Here is a tiny trained network, its code and every weight. The questions are about switching its units off for an input and a target symbol, where a switched-off unit gives its printed mean instead of its output.

import numpy as np


def w(rows, s, z=0):
    codes = np.array(rows[::2]) - 128.0
    scale = np.full(codes.shape[1], s)
    scale[-1] = z or s
    return codes * scale


def f(y):
    return y / 2 * (1 + np.tanh(0.7978845608 * (y + 0.044715 * y**3)))


def softmax(a):
    e = np.exp(a - a.max(-1, keepdims=True))
    return e / e.sum(-1, keepdims=True)


def log_softmax(a):
    a = a - a.max(-1, keepdims=True)
    return a - np.log(np.exp(a).sum(-1, keepdims=True))


def net(x, mask):
    ids = ['αβγθμφ'.index(c) for c in x.split()]
    T = len(ids)
    res = E[ids] + P[:T]
    u = 0
    for l in range(2):
        r = res
        for j in range(3):
            rows = slice(2 * j, 2 * j + 2)
            q, k, v = (r @ M[l][rows].T for M in (Q, K, V))
            z = softmax(np.where(np.tri(T) > 0, q @ k.T / 2**0.5, -1e9)) @ v
            o = O[l][rows]
            res = res + np.where(mask[u + j], z, o[:, -1]) @ o[:, :-1]
        u += 3
        y = f(res @ A[l][:, :-1].T + A[l][:, -1])
        res = res + np.where(mask[u : u + 4], y, B[l][:, -1]) @ B[l][:, :-1]
        u += 4
    return log_softmax(res[-1] @ U[:, :-1].T + U[:, -1])


Q, K, V, O, A, B = {}, {}, {}, {}, {}, {}
E = w([
[123,111,93,144],'α',
[85,136,1,149],'β',
[125,14,105,140],'γ',
[160,166,193,198],'θ',
[85,57,214,120],'μ',
[57,147,227,85],'φ',
],0.0087)
P = w([
[196,120,153,124],'0',
[32,124,166,185],'1',
[112,223,196,51],'2',
[190,58,105,143],'3',
[120,113,129,217],'4',
[67,191,126,9],'5',
],0.016)
Q[0] = w([
[2,104,132,138],'L0H0',
[129,99,118,136],'L0H0',
[166,171,220,206],'L0H1',
[145,200,41,109],'L0H1',
[160,115,20,103],'L0H2',
[61,82,28,133],'L0H2',
],0.01)
K[0] = w([
[184,130,143,127],'L0H0',
[135,151,155,105],'L0H0',
[196,103,109,137],'L0H1',
[73,77,103,190],'L0H1',
[117,96,12,83],'L0H2',
[183,78,121,135],'L0H2',
],0.011)
V[0] = w([
[255,65,113,196],'L0H0',
[220,161,40,44],'L0H0',
[98,118,123,232],'L0H1',
[169,112,78,89],'L0H1',
[110,90,145,122],'L0H2',
[176,113,153,183],'L0H2',
],0.009)
O[0] = w([
[222,141,153,203,234],'L0H0',
[147,237,123,175,1],'L0H0',
[147,65,254,120,182],'L0H1',
[85,68,58,103,50],'L0H1',
[151,78,141,128,148],'L0H2',
[46,184,250,104,202],'L0H2',
],0.0075,0.0032)
A[0] = w([
[47,78,75,1,171],'L0N0',
[11,209,35,137,58],'L0N1',
[133,101,238,234,4],'L0N2',
[239,127,154,215,69],'L0N3',
],0.006,0.0027)
B[0] = w([
[157,190,179,147,199],'L0N0',
[194,4,136,232,111],'L0N1',
[79,123,168,158,253],'L0N2',
[195,110,159,127,197],'L0N3',
],0.012,0.0042)
Q[1] = w([
[72,174,132,76],'L1H0',
[138,146,176,109],'L1H0',
[254,108,119,163],'L1H1',
[225,70,169,103],'L1H1',
[115,147,35,101],'L1H2',
[155,27,113,192],'L1H2',
],0.016)
K[1] = w([
[168,131,153,143],'L1H0',
[144,134,174,110],'L1H0',
[102,100,74,42],'L1H1',
[155,91,84,51],'L1H1',
[139,146,254,180],'L1H2',
[88,7,146,79],'L1H2',
],0.015)
V[1] = w([
[192,28,80,80],'L1H0',
[130,79,150,155],'L1H0',
[83,136,121,59],'L1H1',
[138,245,149,104],'L1H1',
[147,125,75,126],'L1H2',
[153,109,140,218],'L1H2',
],0.012)
O[1] = w([
[25,187,140,166,33],'L1H0',
[86,35,143,132,192],'L1H0',
[146,112,169,75,7],'L1H1',
[68,73,54,33,115],'L1H1',
[155,135,2,193,81],'L1H2',
[119,222,108,92,178],'L1H2',
],0.0092,0.011)
A[1] = w([
[93,171,180,95,1],'L1N0',
[101,179,147,137,194],'L1N1',
[249,164,139,100,139],'L1N2',
[164,134,228,80,219],'L1N3',
],0.013,0.0053)
B[1] = w([
[216,164,109,241,155],'L1N0',
[53,186,74,125,159],'L1N1',
[129,225,254,100,184],'L1N2',
[144,48,45,116,250],'L1N3',
],0.0084,0.021)
U = w([
[255,142,47,235,4],'α',
[82,206,196,91,165],'β',
[135,160,101,76,195],'γ',
[226,202,26,154,135],'θ',
[55,159,199,183,235],'μ',
[226,164,172,169,38],'φ',
],0.0093,0.0046)

Each question gives the input, a string of symbols that net reads in full, and the target symbol t.
The units are the heads (2 rows each of Q, K, V and O) and the neurons (one row each of A and B). Each row of codes is followed by its name. A weight is (code - 128) times the scale printed after its matrix; where a second scale follows, it is the last column's (O, A, B and U).
mask holds one flag per unit, layer by layer, with each layer's heads first. A switched-off unit (its flag False) gives its mean, the last column of its rows in O or B, instead of its output. The means were averaged over made-up inputs and are rounded, as every weight is.
A unit's drop is (log p(t) with every unit on - log p(t) with that unit switched off) / (log p(t) with every unit on - log p(t) with every unit switched off).
The circuit of an input: a set's keep is (log p(t) with only the set's units on - log p(t) with every unit switched off) / (log p(t) with every unit on - log p(t) with every unit switched off). Starting from the 12 units with the biggest drops (on a tie, the unit counted first), units are removed one at a time, each time the one whose removal leaves the highest keep (on an exact tie, the one counted first), for as long as the keep stays at least 0.8.
units of the circuit, in order: the units of the circuit, biggest drop first
top k neurons: the k neurons with the biggest drops, biggest first
k most important neurons of layer l: the k neurons of layer l with the biggest drops, biggest first
which heads matter: for each layer, one digit per head in row order, 1 if its drop is at least 0.15 and else 0, layers parted by /
input γ θ θ μ θ α, target μ: units of the circuit, in order : (L0N3 L1H0 L0H0)
input γ μ μ, target μ: units of the circuit, in order : (L0H0 L0N3 L1H0)
input γ μ α θ β, target μ: which heads matter : 001 / 000
input γ φ φ α γ β, target μ: top neuron : (L0N3)
input β γ β γ α γ, target β: units of the circuit, in order : (L1N2 L0H1 L0N0 L1H0)
input θ θ θ, target γ: units of the circuit, in order : (L0H2 L1H1 L1H0)
input θ φ θ φ, target γ: top 2 neurons : (L0N3 L0N2)
input φ β β μ, target γ: top 4 neurons : (L0N1 L0N3 L1N0 L0N0)
input γ θ μ, target μ: top 4 neurons : (L0N3 L0N0 L1N1 L0N2)
input θ μ β α, target φ: top 3 neurons : (L0N2 L1N2 L1N1)
input β γ μ θ, target φ: units of the circuit, in order : (L1N2 L0N3)
input φ γ γ φ γ γ, target φ: units of the circuit, in order : (L0N0 L1H1 L1N0)
input φ μ φ γ, target γ: units of the circuit, in order : (L0H0 L0H1 L1H1 L0N3)
input θ β β, target γ: top 4 neurons : (L0N2 L0N0 L1N2 L1N0)
input θ α γ, target γ: which heads matter : 001 / 110
input α β α μ θ β, target θ: units of the circuit, in order : (L1N0 L1H2)
input β φ β θ α γ, target β: units of the circuit, in order : (L0H0 L1N2 L1H0 L0N0)
input θ θ φ φ α, target μ: top 4 neurons : (L1N3 L1N0 L0N0 L0N3)
input α φ φ, target θ: top 2 neurons : (L1N0 L0N3)
input μ θ β, target α: 2 most important neurons of layer 0 : (L0N0 L0N3)
input θ φ θ, target γ: most important neuron of layer 0 : (L0N2)
input φ θ β β, target φ: which heads matter : 010 / 100
